Here is a tiny trained network, its code and every weight. The questions are about switching its units off for an input and a class, where a switched-off unit gives its printed mean instead of its output.

import numpy as np


def w(rows, s, z=0):
    codes = np.array(rows[::2]) - 128.0
    scale = np.full(codes.shape[1], s)
    scale[-1] = z or s
    return codes * scale


def f(y):
    return np.maximum(y, 0)


def log_softmax(a):
    a = a - a.max(-1, keepdims=True)
    return a - np.log(np.exp(a).sum(-1, keepdims=True))


def net(x, mask):
    res = np.array(x, float).reshape(1, 8) / 4 @ E
    y = f(res @ A[0][:, :-1].T + A[0][:, -1])
    res = res + np.where(mask, y, B[0][:, -1]) @ B[0][:, :-1]
    return log_softmax(res[-1] @ U[:, :-1].T + U[:, -1])


A, B = {}, {}
E = w([
[206,199,41,68],'x0',
[2,64,29,86],'x1',
[127,115,132,127],'x2',
[137,150,107,114],'x3',
[115,123,122,129],'x4',
[127,137,123,127],'x5',
[122,119,134,131],'x6',
[197,45,35,253],'x7',
],0.0061)
A[0] = w([
[58,152,209,19,80],'neuron 0',
[106,129,191,25,123],'neuron 1',
[173,100,67,202,12],'neuron 2',
[177,72,80,196,1],'neuron 3',
[80,198,214,22,33],'neuron 4',
[189,162,197,157,153],'neuron 5',
[211,207,68,113,207],'neuron 6',
[160,170,2,71,219],'neuron 7',
[60,125,175,211,159],'neuron 8',
[216,188,211,184,127],'neuron 9',
],0.0074,0.004)
B[0] = w([
[167,138,94,168,213],'neuron 0',
[154,152,96,182,196],'neuron 1',
[211,124,109,158,182],'neuron 2',
[166,132,110,146,180],'neuron 3',
[233,131,92,206,205],'neuron 4',
[68,154,93,117,221],'neuron 5',
[110,108,174,94,253],'neuron 6',
[99,114,181,94,247],'neuron 7',
[144,92,188,51,212],'neuron 8',
[1,202,109,127,247],'neuron 9',
],0.0086,0.0056)
U = w([
[84,121,100,130,232],'0',
[210,122,53,209,1],'1',
[1,138,68,121,137],'2',
[123,98,160,85,157],'3',
[129,90,185,50,135],'4',
],0.0089,0.0042)

Each question gives the input, the list of numbers given to net, and the class t.
The units are the neurons (one row each of A and B). Each row of codes is followed by its name. A weight is (code - 128) times the scale printed after its matrix; where a second scale follows, it is the last column's (A, B and U).
mask holds one flag per neuron, in row order. A switched-off neuron (its flag False) gives its mean, the last column of its row in B, instead of its output. The means were averaged over made-up inputs and are rounded, as every weight is.
A unit's drop is (log p(t) with every unit on - log p(t) with that unit switched off) / (log p(t) with every unit on - log p(t) with every unit switched off).
The circuit of an input: a set's keep is (log p(t) with only the set's units on - log p(t) with every unit switched off) / (log p(t) with every unit on - log p(t) with every unit switched off). Starting from all 10 units, units are removed one at a time, each time the one whose removal leaves the highest keep (on an exact tie, the one counted first), for as long as the keep stays at least 0.8.
circuit, biggest first: the units of the circuit, biggest drop first
most important unit: the unit with the biggest drop
top k neurons: the k neurons with the biggest drops, biggest first
drop of u: that unit's drop, to one decimal
input [-1,2,1,7,-6,-5,-2,-8], class 1: circuit, biggest first => [neuron 4; neuron 0]
input [2,-5,-7,-2,-1,7,5,-3], class 2: circuit, biggest first => [neuron 9; neuron 5]
input [0,-8,-7,0,2,-6,6,1], class 2: circuit, biggest first => [neuron 9; neuron 5]
input [8,-5,-6,0,-5,-1,5,4], class 4: most important unit => neuron 6
input [-8,0,6,-2,-3,-3,1,-8], class 1: circuit, biggest first => [neuron 4; neuron 0]
input [-1,-3,-3,-2,3,3,-2,-7], class 1: circuit, biggest first => [neuron 4; neuron 0]
input [-7,7,6,-6,-3,3,-7,8], class 1: circuit, biggest first => [neuron 2; neuron 9]
input [3,-4,0,8,-7,0,-7,7], class 3: circuit, biggest first => [neuron 6; neuron 7]
input [2,5,5,-2,5,-8,7,-7], class 1: circuit, biggest first => [neuron 4; neuron 0; neuron 1]
input [-8,-8,-8,-8,-6,4,-5,7], class 2: top 3 neurons => [neuron 9; neuron 5; neuron 4]
input [5,-8,5,-1,0,3,-8,-5], class 2: top 2 neurons => [neuron 9; neuron 5]
input [0,-7,-2,1,-2,8,-6,-6], class 2: top 3 neurons => [neuron 9; neuron 5; neuron 2]
input [8,0,0,-3,5,5,-4,3], class 4: top 2 neurons => [neuron 7; neuron 6]
input [-2,-6,7,-3,-5,-2,-8,5], class 2: top 3 neurons => [neuron 9; neuron 5; neuron 4]
input [0,-8,1,-1,8,-7,2,6], class 0: top 2 neurons => [neuron 9; neuron 4]
input [-2,3,8,-3,4,-2,8,-8], class 1: drop of neuron 0 => 0.1
input [1,-8,-8,0,1,3,5,2], class 2: drop of neuron 9 => 0.4
input [-4,-8,7,6,-2,5,3,0], class 2: drop of neuron 8 => 0.0
